Here is a tiny trained network, its code and every weight. The questions are about switching its units off for an input and a class, where a switched-off unit gives its printed mean instead of its output.

import numpy as np


def w(rows, s, z=0):
    codes = np.array(rows[::2]) - 128.0
    scale = np.full(codes.shape[1], s)
    scale[-1] = z or s
    return codes * scale


def f(y):
    return np.maximum(y, 0)


def log_softmax(a):
    a = a - a.max(-1, keepdims=True)
    return a - np.log(np.exp(a).sum(-1, keepdims=True))


def net(x, mask):
    res = np.array(x, float).reshape(1, 2) / 4 @ E
    y = f(res @ A[0][:, :-1].T + A[0][:, -1])
    res = res + np.where(mask, y, B[0][:, -1]) @ B[0][:, :-1]
    return log_softmax(res[-1] @ U[:, :-1].T + U[:, -1])


A, B = {}, {}
E = w([
[254,184,135],'x0',
[135,87,35],'x1',
],0.012)
A[0] = w([
[205,198,87,179],'neuron 0',
[151,149,218,134],'neuron 1',
[218,230,127,250],'neuron 2',
[119,164,245,252],'neuron 3',
[182,140,69,89],'neuron 4',
[54,114,204,251],'neuron 5',
[186,151,211,154],'neuron 6',
[98,42,8,160],'neuron 7',
],0.012,0.0042)
B[0] = w([
[215,124,201,214],'neuron 0',
[33,109,183,196],'neuron 1',
[139,191,212,254],'neuron 2',
[58,180,146,239],'neuron 3',
[212,169,111,168],'neuron 4',
[67,245,44,233],'neuron 5',
[102,145,188,209],'neuron 6',
[85,61,135,239],'neuron 7',
],0.012)
U = w([
[70,222,49,168],'0',
[37,53,80,163],'1',
[110,167,179,96],'2',
[250,131,108,229],'3',
[152,141,84,26],'4',
[167,157,45,3],'5',
[137,98,136,9],'6',
],0.012,0.0066)

Each question gives the input, the list of numbers given to net, and the class t.
The units are the neurons (one row each of A and B). Each row of codes is followed by its name. A weight is (code - 128) times the scale printed after its matrix; where a second scale follows, it is the last column's (A, B and U).
mask holds one flag per neuron, in row order. A switched-off neuron (its flag False) gives its mean, the last column of its row in B, instead of its output. The means were averaged over made-up inputs and are rounded, as every weight is.
A unit's drop is (log p(t) with every unit on - log p(t) with that unit switched off) / (log p(t) with every unit on - log p(t) with every unit switched off).
The circuit of an input: a set's keep is (log p(t) with only the set's units on - log p(t) with every unit switched off) / (log p(t) with every unit on - log p(t) with every unit switched off). Starting from all 8 units, units are removed one at a time, each time the one whose removal leaves the highest keep (on an exact tie, the one counted first), for as long as the keep stays at least 0.8.
circuit, biggest first: the units of the circuit, biggest drop first
top k neurons: the k neurons with the biggest drops, biggest first
drop of u: that unit's drop, to one decimal
input [-6,4], class 1: circuit, biggest first => [neuron 7]
input [0,-6], class 0: circuit, biggest first => [neuron 5; neuron 0]
input [1,1], class 3: circuit, biggest first => [neuron 5; neuron 3; neuron 1]
input [0,-5], class 0: circuit, biggest first => [neuron 0; neuron 5]
input [-1,-1], class 0: top 2 neurons => [neuron 7; neuron 0]
input [0,-8], class 0: top 3 neurons => [neuron 5; neuron 0; neuron 3]
input [-6,1], class 1: top 2 neurons => [neuron 7; neuron 2]
input [-5,2], class 1: drop of neuron 7 => 0.3
input [-2,8], class 1: drop of neuron 7 => 0.1
input [-7,2], class 1: drop of neuron 2 => 0.2
